Below is a small trained network, with its code and all its weights. Each question gives an input and a target symbol and asks what happens when units are switched off, that is, made to give their printed mean instead of their output.

import numpy as np


def w(rows, s, z=0):
    codes = np.array(rows[::2]) - 128.0
    scale = np.full(codes.shape[1], s)
    scale[-1] = z or s
    return codes * scale


def f(y):
    return y / 2 * (1 + np.tanh(0.7978845608 * (y + 0.044715 * y**3)))


def softmax(a):
    e = np.exp(a - a.max(-1, keepdims=True))
    return e / e.sum(-1, keepdims=True)


def log_softmax(a):
    a = a - a.max(-1, keepdims=True)
    return a - np.log(np.exp(a).sum(-1, keepdims=True))


def net(x, mask):
    ids = ['ΘΛΞΠαβδζημσφψω'.index(c) for c in x.split()]
    T = len(ids)
    res = E[ids] + P[:T]
    u = 0
    for l in range(2):
        q, k, v = (res @ M[l].T for M in (Q, K, V))
        z = softmax(np.where(np.tri(T) > 0, q @ k.T / 3**0.5, -1e9)) @ v
        res = res + np.where(mask[u], z, O[l][:, -1]) @ O[l][:, :-1]
        u += 1
        y = f(res @ A[l][:, :-1].T + A[l][:, -1])
        res = res + np.where(mask[u : u + 8], y, B[l][:, -1]) @ B[l][:, :-1]
        u += 8
    return log_softmax(res[-1] @ U[:, :-1].T + U[:, -1])


Q, K, V, O, A, B = {}, {}, {}, {}, {}, {}
E = w([
[8,175,164,12,130,58,165,137,90,62],'Θ',
[91,116,149,70,121,196,82,72,173,126],'Λ',
[162,116,49,86,194,148,82,94,101,157],'Ξ',
[79,61,130,65,106,137,135,102,127,194],'Π',
[95,142,161,202,146,132,103,90,168,156],'α',
[122,125,54,142,177,142,63,181,206,180],'β',
[73,119,41,134,128,175,109,168,214,173],'δ',
[134,122,109,69,156,180,67,214,214,117],'ζ',
[135,116,73,111,167,178,155,125,57,125],'η',
[123,111,62,120,145,158,183,253,171,134],'μ',
[86,98,110,154,56,182,163,153,145,79],'σ',
[130,109,166,119,198,141,180,242,145,163],'φ',
[131,118,220,198,123,134,74,118,126,87],'ψ',
[166,123,125,190,120,123,97,123,83,67],'ω',
],0.013)
P = w([
[96,254,125,99,66,71,89,165,96,185],'0',
[60,192,94,113,127,90,74,153,104,150],'1',
[149,200,146,125,70,143,131,164,115,198],'2',
[69,139,100,128,153,122,85,147,119,130],'3',
[154,139,143,139,99,189,126,148,125,182],'4',
[74,109,107,142,170,128,98,141,136,94],'5',
[153,94,141,150,129,205,134,138,139,152],'6',
[79,79,112,154,184,123,119,136,145,57],'7',
[155,59,143,165,148,208,146,134,150,122],'8',
[98,54,114,175,188,112,124,143,157,26],'9',
[162,32,139,175,155,210,143,137,156,85],'10',
],0.0097)
Q[0] = w([
[54,113,107,120,173,67,111,127,129,64],'0.h0',
[114,122,107,130,160,143,139,253,176,133],'0.h0',
[132,227,166,114,83,22,177,119,130,127],'0.h0',
],0.018)
K[0] = w([
[24,92,107,109,202,82,114,127,125,61],'0.h0',
[183,67,158,198,118,119,153,136,99,36],'0.h0',
[101,249,134,103,79,61,104,147,92,131],'0.h0',
],0.013)
V[0] = w([
[71,108,195,109,59,164,201,159,57,75],'0.h0',
[95,106,106,2,129,174,227,174,153,222],'0.h0',
[210,153,54,100,195,127,139,154,31,90],'0.h0',
],0.0084)
O[0] = w([
[2,157,107,119,205,162,113,208,78,127,108],'0.h0',
[52,146,110,136,168,10,128,127,165,29,190],'0.h0',
[147,223,160,149,195,177,210,87,222,166,251],'0.h0',
],0.0083,0.0016)
A[0] = w([
[136,192,200,184,174,161,122,86,249,155,250],'0.n0',
[112,102,119,253,144,69,50,139,161,72,159],'0.n1',
[218,94,228,165,53,110,41,15,93,117,111],'0.n2',
[120,129,42,82,133,121,106,209,227,90,92],'0.n3',
[65,159,224,195,150,174,79,104,179,113,243],'0.n4',
[102,59,5,85,78,73,155,117,132,133,37],'0.n5',
[158,67,160,87,17,99,127,57,144,33,210],'0.n6',
[101,59,185,103,203,84,135,200,93,222,145],'0.n7',
],0.0068,0.0024)
B[0] = w([
[99,208,152,110,161,156,160,107,217,105,253],'0.n0',
[109,130,148,188,91,95,104,176,129,87,218],'0.n1',
[231,157,97,137,120,118,78,55,151,171,210],'0.n2',
[179,124,152,106,88,158,123,182,194,182,219],'0.n3',
[99,185,163,175,169,164,90,131,143,78,208],'0.n4',
[139,108,102,130,131,124,151,92,177,231,150],'0.n5',
[123,99,128,118,110,129,103,1,186,99,169],'0.n6',
[119,105,143,75,197,106,112,116,159,185,164],'0.n7',
],0.0086,0.006)
Q[1] = w([
[97,128,109,192,110,77,82,219,222,48],'1.h0',
[139,234,196,129,187,158,208,179,191,173],'1.h0',
[153,91,19,148,107,254,107,104,200,119],'1.h0',
],0.0079)
K[1] = w([
[113,2,163,78,174,160,227,180,152,91],'1.h0',
[207,153,120,167,201,87,211,162,74,101],'1.h0',
[176,75,152,207,144,227,119,132,163,33],'1.h0',
],0.0064)
V[1] = w([
[147,126,127,44,86,172,114,157,134,59],'1.h0',
[136,107,218,96,207,116,91,73,122,89],'1.h0',
[158,99,254,94,154,115,88,179,141,150],'1.h0',
],0.0091)
O[1] = w([
[187,202,2,9,156,147,27,193,158,47,91],'1.h0',
[90,213,207,15,39,82,125,100,78,211,185],'1.h0',
[229,203,115,103,126,39,215,220,43,151,248],'1.h0',
],0.0064,0.0018)
A[1] = w([
[185,158,129,112,128,164,163,24,107,157,89],'1.n0',
[91,127,201,208,129,62,141,74,126,33,119],'1.n1',
[176,144,114,124,52,47,97,77,18,73,143],'1.n2',
[124,64,126,68,174,188,78,184,141,198,113],'1.n3',
[14,184,131,98,193,101,80,179,38,94,37],'1.n4',
[59,143,177,179,207,184,119,141,57,120,228],'1.n5',
[100,102,116,183,108,133,99,227,9,93,254],'1.n6',
[141,27,75,187,10,141,85,161,1,108,151],'1.n7',
],0.0073,0.0052)
B[1] = w([
[152,83,149,159,185,44,144,109,109,135,229],'1.n0',
[124,150,16,6,145,126,193,75,97,132,192],'1.n1',
[83,137,108,165,50,146,254,185,194,64,187],'1.n2',
[86,154,48,156,128,98,178,32,67,99,192],'1.n3',
[238,64,149,143,87,212,168,86,120,69,202],'1.n4',
[158,102,89,139,98,190,152,153,55,213,255],'1.n5',
[67,120,191,126,147,63,51,85,20,87,216],'1.n6',
[96,70,182,8,218,169,137,207,237,174,185],'1.n7',
],0.0082,0.0075)
U = w([
[166,95,166,138,96,149,118,118,88,92,190],'Θ',
[44,173,201,94,70,168,75,122,190,76,217],'Λ',
[133,165,159,80,209,86,111,76,140,100,86],'Ξ',
[88,84,83,31,136,41,148,117,96,188,159],'Π',
[141,21,168,138,101,153,152,145,177,153,62],'α',
[120,84,110,175,86,100,177,71,120,93,11],'β',
[197,115,39,2,135,122,140,148,156,133,3],'δ',
[133,151,119,222,140,146,147,169,160,37,70],'ζ',
[100,192,75,106,136,191,174,126,115,170,177],'η',
[102,159,45,156,174,78,98,104,73,82,100],'μ',
[88,99,174,122,187,148,46,150,115,127,142],'σ',
[74,170,132,160,97,93,167,126,89,98,93],'φ',
[137,142,199,112,120,80,146,199,114,190,176],'ψ',
[189,119,155,207,84,139,35,120,107,184,205],'ω',
],0.0082,0.0043)

Each question gives the input, a string of symbols that net reads in full, and the target symbol t.
The units are the heads (3 rows each of Q, K, V and O) and the neurons (one row each of A and B). Each row of codes is followed by its name. A weight is (code - 128) times the scale printed after its matrix; where a second scale follows, it is the last column's (O, A, B and U).
mask holds one flag per unit, layer by layer, with each layer's heads first. A switched-off unit (its flag False) gives its mean, the last column of its rows in O or B, instead of its output. The means were averaged over made-up inputs and are rounded, as every weight is.
A unit's drop is (log p(t) with every unit on - log p(t) with that unit switched off) / (log p(t) with every unit on - log p(t) with every unit switched off).
The circuit of an input: a set's keep is (log p(t) with only the set's units on - log p(t) with every unit switched off) / (log p(t) with every unit on - log p(t) with every unit switched off). Starting from the 12 units with the biggest drops (on a tie, the unit counted first), units are removed one at a time, each time the one whose removal leaves the highest keep (on an exact tie, the one counted first), for as long as the keep stays at least 0.8.
circuit, biggest first: the units of the circuit, biggest drop first
unit that matters most: the unit with the biggest drop
k most important neurons: the k neurons with the biggest drops, biggest first
top k neurons in layer l: the k neurons of layer l with the biggest drops, biggest first
input α ω Ξ β ζ, target δ: 2 most important neurons -> (0.n3, 1.n6)
input η η μ ω η Θ Π α φ Λ α, target φ: top 2 neurons in layer 1 -> (1.n2, 1.n6)
input β α η φ Θ σ β η ω ω ω, target ω: circuit, biggest first -> (0.h0, 0.n2)
input Θ Ξ φ β η β η η σ, target σ: circuit, biggest first -> (0.h0, 1.n6, 1.n7, 0.n0)
input η η α ω ω η α Ξ, target Ξ: 3 most important neurons -> (1.n0, 0.n0, 1.n5)
input ω ω δ μ ω Π ω η ω ω, target η: unit that matters most -> 0.h0
input ψ σ ψ, target ψ: circuit, biggest first -> (0.h0, 1.h0, 1.n7, 1.n4)
input Θ η φ Ξ Θ Λ δ σ β, target μ: circuit, biggest first -> (0.h0, 1.n3, 1.h0)
input μ ω α Λ ω Θ, target Θ: circuit, biggest first -> (1.n4, 0.h0)
input ζ φ ψ Ξ Π ω δ Ξ α ω ω, target α: circuit, biggest first -> (0.h0, 1.n7, 0.n0)
input δ β σ α δ σ ζ β ζ ψ ω, target ζ: 3 most important neurons -> (1.n2, 0.n1, 0.n2)
input μ ζ Λ ψ α φ Θ μ, target ψ: 4 most important neurons -> (0.n7, 0.n1, 0.n2, 0.n3)
input σ β α α, target β: top 3 neurons in layer 0 -> (0.n2, 0.n6, 0.n3)
input μ Π μ β α Λ Ξ Λ, target Λ: unit that matters most -> 1.h0
input α η Λ δ ζ η ω, target ζ: 3 most important neurons -> (1.n2, 0.n2, 0.n3)
input μ ψ η δ, target Π: top 2 neurons in layer 0 -> (0.n0, 0.n4)
input η β β Π ω ω σ ζ σ η, target η: circuit, biggest first -> (0.h0, 1.n5, 1.n6)
input Ξ Λ μ Ξ ψ α μ η δ ψ ω, target δ: 2 most important neurons -> (1.n1, 1.n7)
input η β φ ω α ω η η β α, target η: 2 most important neurons -> (1.n1, 1.n5)
input φ ω η Λ, target Λ: unit that matters most -> 0.h0
input ζ μ Π ζ ψ, target Π: 3 most important neurons -> (1.n1, 1.n7, 0.n5)
input β Θ ω β Λ Λ σ ψ, target Λ: 2 most important neurons -> (0.n6, 1.n2)
input σ φ α β μ ω, target β: 3 most important neurons -> (0.n6, 1.n2, 0.n2)
input ω ω φ μ α σ Θ ζ, target μ: 2 most important neurons -> (1.n3, 1.n6)
input α ω δ ω ω β ω α η Π ψ, target η: 3 most important neurons -> (1.n1, 1.n5, 0.n4)
input μ η ψ, target μ: 2 most important neurons -> (1.n1, 0.n3)
input σ φ Λ ω, target φ: 3 most important neurons -> (0.n7, 1.n2, 1.n6)
input ω ω Λ μ ψ ψ, target μ: unit that matters most -> 1.n1
input α β σ Λ α α, target Λ: 2 most important neurons -> (1.n2, 0.n6)
